In the rows, 128 means zero.
Known rows:
plosku: [131 121 110 125 129 121 123 129 135 116 129 118 148 132 132 131 127 132
 131 134 121 125 136 126 129 127 127 128 113 130 129 127 126 125 123]
grosun: [109 106 146 122 135 144 131 131 110 139 131 128 125 124 155 139 132 139
 135 136 134 123 107 126 124 131 123 126 129 140 123 120 112 122 115]
drivovan: [ 95 130 165 135 132 140 128 131 118 133 129 130  97 116 127 136 128 127
 143 122 125 135 127 134 131 119 135 132 141 118 124 137 127 131 136]
mafan: [143 141 122 131 123 121 127 128 130 124 128 130 137 124 129 123 129 112
 127 124 130 131 137 134 127 132 135 129 134 123 126 133 135 130 138]
stestas: [112 109 146 129 134 140 132 131 128 113 130 126 139 116 162 150 128 129
 128 143 125 133 122 139 126 129 125 130 142 127 118 123 116 135 122]
plurus: [143 145 115 130 121 117 135 131 131 128 127 130 122 134 106 115 128 118
 115 127 124 127 145 126 133 133 132 126 119 136 133 135 140 131 131]
buskes: [132 135 117 130 124 120 124 128 130 119 128 128 134 128 122 125 125 121
 133 126 127 126 134 129 131 129 129 129 121 128 129 131 134 126 132]
drabo: [127 115 117 125 130 123 123 135 134 119 133 110 145 135 121 133 129 140
 137 132 116 128 144 127 128 125 134 130 118 133 125 134 120 121 131]
stidrar: [128 139 124 132 120 118 123 127 128 120 127 130 130 126 119 125 126 123
 131 125 130 130 135 126 131 130 129 130 124 129 129 130 141 124 135]
flesta: [ 69 148 203 140 104 129 118 130  85 148 120 147  89 106 139 140 141 139
 125 127 158 153 119 114 130 149 129 133 153 145 123 120 173 103 145]
triso: [115 157 149 137 137 142 146 127 105 134 130 157  86 109 142 115 124  66
 161 109 131 116 117 145 138 115 138 131 130 121 129 154 115 143 130]
flena: [144 141 115 132 122 121 124 126 135 121 128 136 119 129 101 119 120 120
 130 117 130 125 125 133 131 127 127 129 134 122 129 127 136 134 139]
mipaplak: [138 119 112 123 130 120 134 137 138 126 133 107 141 142 109 126 131 144
 117 136 111 128 157 124 129 129 136 126 112 140 128 137 122 126 127]
beflik: [ 50 148 204 145 108 125 107 126 105 132 114 135  97 104 143 150 137 149
 119 137 145 163 133 114 133 137 126 135 147 123 128 120 185 111 142]
zusune: [156 143 129 134 128 128 117 116 159 136 125 143 114 128  96 113 120 137
 104 110 133 137 128 131 121 115 122 131 162  83 136 126 140 142 138]
stabil: [140 122 114 126 128 122 123 129 137 119 129 115 157 129 142 132 131 130
 124 136 124 132 139 130 124 130 131 128 127 124 126 126 127 128 128]
plasok: [139 121 114 126 128 122 122 129 137 119 129 116 158 129 141 133 131 130
 123 136 124 131 139 130 124 130 131 128 126 122 126 126 128 128 128]
vabrir: [104 114 142 129 139 140 124 134 121 121 129 121 127 120 154 143 125 138
 135 140 121 125 117 133 128 120 124 129 129 122 125 122 123 135 114]
gruplu: [126 122 114 124 132 124 126 122 139 124 125 120 140 134 132 128 129 133
 126 131 119 127 136 124 128 122 127 127 116 121 132 132 125 129 122]

Facts:
{koplo, kanek, plape, drivovan, sudil, pizen, gugruzuk, klostem, satrir, viziplek, gatak, stubom, denuk, flefe, klogafa, mutron, stapa, beflik, nenek, vigripe, dadenil, stuso, murar, laror, dreku, triso, galur, gruplu, mipilik, badofol, briro, kledru, zona} kiflal b
{gruklel, mafan, pufes, podum, kuvepes, stestas, kive, plasok, trosas, stabil, groto, deflus, sofon, tupu, keka, sikegrak, rosutrom, vibol, plaku, natrarar, losam, skiskar} kiflal c
{fligok, klibelel, nosakler, leteme, plagrudon, dribudul, gagras, diplak, drofur, nalom, porem, bibus, klastos, klebrozum, gotes, satrim, drematas, zirur, skuzim, gugrak, vodi, gisal, rudrem, buskes, segrek, fupli, bradobel, stidrar, tugri, bugas, nilan, fiklem, gitor, drabo, pivuli, gavan, pliklur, dotaste, bedrokun, stistil, kloska, fleplak, rebe, lizu, gotem, plosku, zaflotun, kefun, labun, grugri, miplo, vime, bidal, vinun, plobar, klebor, greskul, belan, flena, pabrin} kiflal a
{klifem, zode, menun, dodru, stoskin, skiru, manin, zodrom, vuto, dutal, kisim, zusune, skedrar, togre, vasa, trefur, stiper} kiflal d
{vabrir, stesker, studras, klabam, rigi, nabo, numum, lodomo, gepon, tidu, mipaplak, brulok, ploso, drolir, nezika, raste, plurus, vatrukem, pofik, derubro, sotafla, febaton} kiflal e
[koplo, kanek, plape, gruklel, mafan, sudil, gugruzuk, kuvepes, gagras, diplak, zode, bonam, drofur, kive, sada, plasok, satrir, trosas, menun, gotes, satrim, drili, drematas, stabil, skuzim, gugrak, vodi, gisal, rigi, buskes, klogafa, milol, fupli, numum, deflus, sofon, flaklon, tupu, bradobel, stidrar, tugri, nugrum, nostubu, bugas, drapom, nenek, nilan, gitor, drabo, sikegrak, nafe, vigripe, pivuli, tralis, stister, zodro, kopibra, skikuzes, bedrokun, stuso, gepon, kloska, zodrom, tidu, mubra, mesil, dreku, brulok, lizu, dutal, ploso, gotem, drolir, plosku, bimabal, nezika, kisim, vibol, kefun, labun, grugri, galur, miplo, vatrukem, gruplu, baklem, losam, trugo, flefor, zusune, skedrar, badofol, plobar, togre, pliskoban, tradrom, skenon, vasa, briro, greskul, dotik, zona, flena, stiper, skarol] kesol f
[drivovan, mano, brogro, fuman, klibelel, pufes, pizen, podum, guber, klostem, vabrir, plagrudon, dribudul, stestas, kluski, nalom, studras, semus, klastos, klebrozum, vuzi, dodru, trukla, vibru, gatak, nabo, groto, denuk, flefe, segrek, viskom, keka, beflik, fiklem, gavan, pliklur, dotaste, rosutrom, manin, murar, grosun, vuto, fleplak, rebe, suro, laror, pliban, nunar, trebu, triso, zaflotun, flesta, putres, nuflida, dresisa, natrarar, pofik, derubro, mipilik, bidal, sotafla, klebor, trefur, belan, kledru, pabrin, paro] kesol g
[fligok, dregen, nosakler, klifem, greskis, leteme, stesker, porem, bibus, viziplek, klabam, zirur, rudrem, stubom, mutron, stapa, lodomo, dadenil, stoskin, skiru, stistil, mipaplak, flifam, brigra, raste, plurus, plaku, ledo, vime, skiskar, febaton, vinun, sebaklir, fimi] kesol h
[koplo, trosas, ploso] sokos dotik
[kanek] sokos baklem
[plape] sokos ledo
[drivovan, drofur, drematas, rigi, drabo, mipaplak, dutal, galur, klebor] sokos putres
[gruklel, fligok, menun, denuk] sokos brogro
[mafan, gitor, brulok] sokos vibru
[sudil, klastos, gotes, stoskin, kefun, plaku, greskul] sokos drili
[klibelel, klostem, gotem, miplo] sokos pliskoban
[nosakler] sokos mesil
[klifem, rudrem, dreku, grugri, plurus] sokos flefor
[pufes, studras, fiklem, triso, kledru, flena] sokos grosun
[pizen] sokos nuflida
[gugruzuk, raste] sokos pliban
[podum, stestas, kive, gatak, kloska, labun, losam] sokos dresisa
[vabrir, zona] sokos tralis
[kuvepes, vigripe, murar, pofik, belan] sokos bimabal
[leteme, gugrak, stuso] sokos kluski
[stesker, skiskar] sokos mubra
[plagrudon, zirur, dadenil, kisim, skedrar] sokos nunar
[dribudul, beflik] sokos dregen
[gagras, skuzim, stidrar, skiru] sokos flesta
[diplak] sokos milol
[zode, porem, stubom] sokos fuman
[nalom, bugas, nenek, gavan, plobar, pabrin] sokos nugrum
[plasok, bradobel] sokos mano
[satrir, klogafa, derubro, mipilik] sokos tradrom
[bibus, pivuli, nezika, febaton] sokos flaklon
[klebrozum, gisal, stapa] sokos suro
[satrim, zaflotun, vasa, briro] sokos trugo
[viziplek, sotafla] sokos kopibra
[klabam, buskes, segrek, trefur] sokos skarol
[stabil, nabo, vatrukem] sokos semus
[dodru, laror, vibol] sokos skikuzes
[vodi, tupu, pliklur, fleplak, bidal, togre] sokos fimi
[groto] sokos zodro
[flefe, numum] sokos paro
[fupli, mutron, lodomo, gepon, tidu, zusune, badofol] sokos guber
[deflus, tugri, rosutrom] sokos bonam
[sofon] sokos nafe
[keka, nilan] sokos viskom
[sikegrak] sokos flifam
[dotaste, manin, zodrom] sokos stister
[bedrokun, vuto] sokos nostubu
[stistil, rebe, gruplu, natrarar] sokos trukla
[lizu] sokos greskis
[drolir, plosku] sokos trebu
[vime] sokos sebaklir
[vinun] sokos skenon
[stiper] sokos sada
{koplo, numum} dastotrul groto
{drivovan, plurus} dastotrul dotaste
{mafan} dastotrul klostem
{mafan, murar} dastotrul dreku
{brogro, trefur} dastotrul vibol
{pufes, bugas, zusune, skedrar} dastotrul gepon
{pufes, viskom, vigripe, skikuzes, gepon, vibol, trefur} dastotrul losam
{pufes} dastotrul nalom
{greskis} dastotrul klibelel
{greskis} dastotrul vinun
{guber, suro, togre} dastotrul bedrokun
{klostem, flifam, flefor} dastotrul dutal
{klostem} dastotrul lizu
{klostem} dastotrul skedrar
{kuvepes, plagrudon, stistil} dastotrul drili
{stesker} dastotrul porem
{stesker} dastotrul fimi
{dribudul} dastotrul mano
{dribudul, gotes, drematas, suro, togre} dastotrul gitor
{diplak, drapom, flesta} dastotrul flaklon
{zode, flena} dastotrul vigripe
{bonam} dastotrul pizen
{porem, zodrom, lizu, triso} dastotrul derubro
{satrir} dastotrul zona
{klastos} dastotrul nunar
{gotes, fleplak} dastotrul mipaplak
{gotes, sofon} dastotrul mipilik
{vuzi} dastotrul pliklur
{vuzi, briro} dastotrul zode
{drili, denuk, beflik, flesta, nezika} dastotrul viziplek
{drematas, zirur, nezika} dastotrul sada
{skuzim} dastotrul podum
{vibru} dastotrul grosun
{vibru} dastotrul gagras
{vibru, fleplak} dastotrul beflik
{gisal, skedrar} dastotrul flesta
{rudrem, skarol} dastotrul drolir
{stubom} dastotrul raste
{buskes} dastotrul bidal
{buskes, plurus} dastotrul segrek
{klogafa} dastotrul bradobel
{klogafa, stuso} dastotrul gotem
{deflus} dastotrul stiper
{sofon, dotik} dastotrul nafe
{sofon, ploso, grugri} dastotrul murar
{flaklon, nafe} dastotrul lodomo
{stidrar} dastotrul stistil
{keka} dastotrul milol
{bugas, murar, belan} dastotrul klebor
{fiklem, skiskar} dastotrul trosas
{vigripe, brulok, lizu, ledo, skedrar, skarol} dastotrul flifam
{gavan} dastotrul kefun
{lodomo, murar} dastotrul flefor
{dotaste, labun} dastotrul plagrudon
{kopibra} dastotrul kive
{stoskin} dastotrul pufes
{vuto, pofik} dastotrul guber
{rebe} dastotrul tugri
{pliban} dastotrul belan
{brulok} dastotrul bonam
{trebu} dastotrul fligok
{zaflotun} dastotrul plurus
{vibol} dastotrul labun
{grugri} dastotrul fiklem
{galur} dastotrul mubra
{galur} dastotrul nabo
{ledo} dastotrul drematas
{dresisa, derubro} dastotrul gatak
{sotafla} dastotrul bibus
{plobar} dastotrul mutron
{tradrom} dastotrul drivovan
{klebor} dastotrul nosakler
{sebaklir} dastotrul klebrozum
{skarol} dastotrul kanek

Rows:
No name comes twice in this set of rows, the named rows included.
[127 149 142 130 112 120 135 124 102 147 125 148 111 125 122 113 138 111
 130 114 146 129 127 119 130 143 135 128 131 146 127 138 142 111 141] : flaklon
[152 143 120 126 122 126 141 124 113 146 130 149 109 132 111 106 130 105
 135 107 140 116 115 129 129 135 132 126 133 137 127 138 122 124 137] : skarol
[148 142 115 133 120 121 122 125 138 122 127 138 115 130  93 118 118 123
 127 114 132 126 120 135 130 127 126 129 141 116 128 123 140 136 142] : bugas
[ 79 177 180 141  88 104 101 125  86 153 104 123 115 121 120 139 153 151
 119 127 160 168 132  95 134 159 134 132 131 163 133 112 210  84 156] : drili
[114 127 152 134 131 138 122 134 121 123 130 128 124 112 151 142 127 123
 134 133 132 135 120 139 127 127 130 130 145 117 122 123 130 136 130] : keka
[ 99 151 155 138 106 111 114 126 115 127 118 132 121 120 125 131 136 140
 114 131 136 144 143 115 132 138 130 132 133 130 129 129 178 112 141] : nezika
[103  95 161 121 137 146 132 142 107 146 139 112 117 130 131 143 136 156
 147 129 123 129 126 127 123 128 138 130 138 143 115 134  99 115 131] : putres
[124 119 150 129 127 143 127 128 116 143 130 141  97 124 116 131 124 142
 129 119 143 128  93 131 123 132 120 126 157 125 122 111 124 132 132] : brogro
[148 150 124 127 121 126 146 124 105 147 130 153 108 129 119 103 132  90
 142 106 141 114 120 129 131 136 136 127 126 144 128 146 120 122 137] : flefor
[152 130 148 138 133 148 112 115 171 133 121 142  81 128  66 135 108 169
  98 106 136 146  84 144 119 110 108 130 203  70 130  94 138 164 144] : trefur
[ 98 130 156 136 128 136 121 134 116 120 129 132 115 112 142 142 125 126
 140 133 133 133 119 133 132 126 125 131 135 125 125 122 138 130 128] : fleplak
[161 173 108 133 125 120 159 133 117 129 136 153 107 126 109  94 125  51
 150 107 129 111 147 141 142 130 145 128 107 148 133 162 118 135 138] : porem
[129 117 118 124 131 123 125 132 132 124 131 111 140 136 123 130 131 144
 129 131 113 126 143 126 127 123 135 129 120 128 124 137 123 124 128] : rigi

The same things again, as new rows of numbers:
Known rows:
stidrar: [137 127 118 120 132 140 115 124 132 131 128 126 113 118 132 125 139 120
 142 134 108 106 102  86 124 112  87 126 139 138]
nilan: [138 132 145 120 119 124 122 123 116 132 127 129 132 114 123 127 118 132
 112 133 144  90 137 111 131 109 120 115 124 108]
nalom: [121 129 116 139 118  89 132 145 100 127 120 139 156 154 132 142 111 104
 112 115 137 158 151 137 132 130 153 136 132 107]
kloska: [151 130 141 115 120 111 113 130 114 140 144 127 114 111 125 119 112 126
  96 150 131 137 124 141 106  87 129 156 137 108]
bidal: [119 129 118 140 116  92 128 148  99 125 121 139 153 156 132 142 115 107
 110 115 135 156 148 135 129 131 158 131 133 108]
buskes: [132 126 119 123 133 136 115 127 130 131 133 125 120 116 130 124 134 122
 142 136 105 103 109  92 123 110  92 128 133 134]
gatak: [127 126 123 138 123  96 119 157 102 136 149 136 134 158 128 129 126 113
  94 148 108 204 141 176  96 124 176 175 138 109]
gugruzuk: [142 130 155 118 124 140 125 120 121 136 131 130 129 123 121 125 136 140
 112 147 141  95 140 123 126 125 125 114 123 108]
sudil: [141 130 152 120 125 132 129 129 133 138 144 146 121 145 114 129 139 136
 137 123 172  98 152  82 127 111 115  83  93 114]
sofon: [126 123 128 126 146 146 115 132 140 130 136 126 106 118 127 119 143 136
 147 136 105 100 105 119 118 138 114 121 125 142]
stestas: [129 126 129 135 127  87 124 155 108 133 138 138 127 154 130 129 112 114
  95 130 134 202 136 198 101 138 186 164 138 110]
zusune: [138 121 111 128 157 135 134 112 136 126 108 125 149  97 144 121 128 138
 154 155 102  57 111 152 153 174  73 112 141 118]
skedrar: [134 118 110 127 155 130 126 136 153 134 141 130 120 107 136 115 122 131
 165 144 102 115 112 141 125 145  82 129 121 139]
vabrir: [115 128 120 141 119  89 129 152 104 123 120 139 149 151 132 141 107 112
 111 107 142 156 148 149 130 139 167 125 130 111]
baklem: [134 133 162 122 120 133 136  92 143 126 134 116 121 111 115 122 131 154
 112 132 156 108 145 130 140 111 157 118 117 133]
kluski: [115 130 134 141 116 101 144 116 127 118 127 125 141 151 123 136 127 127
 110 113 145 175 157 152 138 135 194 136 125 134]
fimi: [129 136 142 130 120 143 142 101 138 122 130 118 127 117 118 124 129 161
 114 129 158 122 134 146 137 103 156 124 110 127]
pliban: [107 125 108 144 131 113 136 121 143 117 133 120 128 150 129 132 144 117
 141 116 105 189 127 132 131 137 164 152 134 163]
viskom: [137 120  83 135 143  70 178  96 159 134 113 127 166 118 141 130  96  74
 177 112 139 216 156 174 166 128  94 215 134 153]

Rows:
No name comes twice in this set of rows, the named rows included.
[131 131 141 129 130 127 123 111 101 121 100 124 155 102 131 131 119 148
 109 140 131  28 130 130 154 146 126  93 137  95] : tidu
[131 122 124 125 146 143 114 139 146 129 143 130 105 121 133 118 139 146
 145 143 105 106 104 127 115 148 106  99 125 138] : togre
[120 128 101 133 136 143 121 141 131 125 130 126 122 115 132 124 123 135
 146 125 112 114  99 122 122 111 104 131 120 131] : stesker
[127 124 129 126 146 143 116 131 138 131 136 127 110 117 127 119 140 135
 145 136 109  98 109 124 119 138 114 124 124 137] : mafan
[ 92 122 117 130 109 152 123 189 117 128 113 124 137 134 138 141  96  85
 132  97  85 185 138 137 114 173 120 168 148 147] : klebor
[135 128  95 123 123 124 125 134 124 119 102 135 110 173 148 144 155  85
 138 104 113 195  83  90 120 150 100 126 177 157] : plagrudon
[124 127 133 126 136 151 124 100 159 122 142 110 102 114 122 118 155 144
 145 136 103 121 108 101 128 116 128 132 127 168] : nafe
[148 133 103 111 125 166 125 117 135 123 106 128  97 137 141 131 153 119
 141 119 127 141  65  85 121 117  65 118 160 149] : stistil
[122 128  99 131 138 147 119 140 131 124 128 127 116 119 134 125 128 133
 148 124 111 117  91 117 120 113  97 128 126 135] : plurus
[133 125 105 128 146 141 137 146 159 130 143 148 112 140 131 123 127 139
 176 111 155 136 115 116 123 126  84  88  91 137] : stoskin
[157 130 127 101 127 151 120 110 142 124 103 129  81 133 142 130 151 114
 136 113 137 126  69  81 124 136  72  96 170 155] : nezika
[149 127 134 108 139 156 121 113 143 128 113 130  85 133 136 124 157 125
 141 125 130 117  80 107 120 151  89 105 154 151] : kuvepes

